In the rows, zero is written as 128.
[114 131 123 109 132 144 132 130 110 135 136 129  97 144 126 120 125 131
 116 124 136 118 153 110 158 133 143  93 140 119 119 127 111 111 136 118]  j_257
[ 80 127 114 141 138 137 144 149 149 124 122 117 131 139 128 161 125  93
 122 122  88 154  99 101  88  66 113 124 134 125 155 120 142 148 135 112]  j_169
[137 126  90 107 139 148 140 119 137 127 127 126 107 160 131 137 118 110
 113 124  88 118 132  86 142  58 112 112 143 126 124 126 130 152 130 109]  j_257
[117 127 107 100 131 140 137 115 133 157 136 135 102 148 127 127 129 137
 121 129 123 115 147 102 153  97 141  99 139 131 119 124 113 153 144 111]  j_257
[ 84 116 122 137 134 133 144 138 144 121 117 127 125 129 122 152 131 109
 130 118 106 155  99 107  84  86 128 123 136 113 155 127 140 135 135 118]  j_169
[151 133 134 141 126 143 127 127 169 120 120 100 139 150 146 147 130 118
 125 133  89 151 112 105 117  94  94 141 117 137 115 138 142 157 134 121]  j_596
[134 130 123 118 121 148 125 121 118 134 132 131 103 143 114 113 107 138
  73 127 121 132 144 106 134 108 117  89 148 119 127 127 142 133 137 113]  j_257
[ 59 127 127 146 120 137 165 145 146 122 120 126 123 137 122 143 130  99
 131 118 109 154  94 110  97  92 127 113 128 127 162 126 139 140 121 118]  j_169
[ 84 130 156 155 132 147 134 144 130 125 127 121 121 146 107 124 119 121
 148 123 137 156 117 125 108 125 139  90 122 131 158 119 139 112 140 124]  j_169
[ 71 136 152 154 140 140 141 147 127 124 129 138 122 127 116 135 135 116
 139 116 129 160 113 107  95 114 140  96 126 113 141 111 139 125 140 123]  j_169
[129 121  84 108 116 147 141 118 135 133 126 140 105 162 130 144 114 116
 115 134  91 125 118  93 139  64 109 114 148 120 122 131 126 161 134 113]  j_257
[121 122 108  99 136 140 134 113 133 130 131 132 103 152 130 115 122 114
 116 140  86 115 127  93 156  81 118 106 149 120 114 120 127 158 139 109]  j_257
[ 88 125 114 128 132 134 143 154 144 120 123 123 125 144 121 137 132 107
 126 122 102 140 104 102  93  79 138 134 132 109 139 131 128 146 130 121]  j_169
[139 135 145 131 132 149 135 128 164 130 127 120 126 156 133 141 116 121
 132 134 107 141 123 109 122 110  94 119 104 122 127 134 176 168 136 119]  j_596
[142 117  88 113 127 139 125 122 143 134 121 134 105 157 112 135 123 106
 115 139 102 112 127  97 147  87 116 111 144 121 127 136 127 150 143 113]  j_257
[158 129 132 145 104 148 127 120 164 132 132 109 132 144 148 133 122 125
 138 129  87 139 113 120 123 112 101 140 120 129 114 126 147 144 132 125]  j_596
[118 128 109 103 127 157 134 125 119 128 133 134  87 145 125 124 117 123
 106 137  99 108 136 104 147  91 133 103 151 127 128 132 125 151 144 119]  j_257
[105 121 100 129 134 131 143 138 159 125 115 114 134 150 135 159 129  97
 113 122  88 147  90  89  87  59 124 157 156 114 140 137 131 159 119 124]  j_169
[142 121 131 147 127 148 133 112 169 135 125 109 126 147 133 146 121 111
 123 131 102 140 126 106 116  77  95 132 103 136 121 129 169 165 139 117]  j_596
[172 122 109 129 123 139 135 120 176 136 127 101 128 164 149 154 133 110
 111 131  74 152  90  98 109  69  82 161 125 130 119 128 149 172 108 125]  j_596
[135 125 143 139 139 156 126 121 170 116 129 102 123 143 140 133 116 117
 129 127 103 135 121 112  96 102 114 120 119 123 115 131 173 164 136 118]  j_596
[137 125  72 120 125 148 146 121 122 134 119 132 108 148 124 136 119 122
 116 130  95 116 127  97 147  99 123 111 152 116 144 125 126 150 133 110]  j_257
[122 157  98  99 131 157 125 114 133 134 140 127 104 154 139 130 116 123
 116 128 105 117 141  94 152  88 130 115 143 122 113 122 113 158 152 107]  j_257
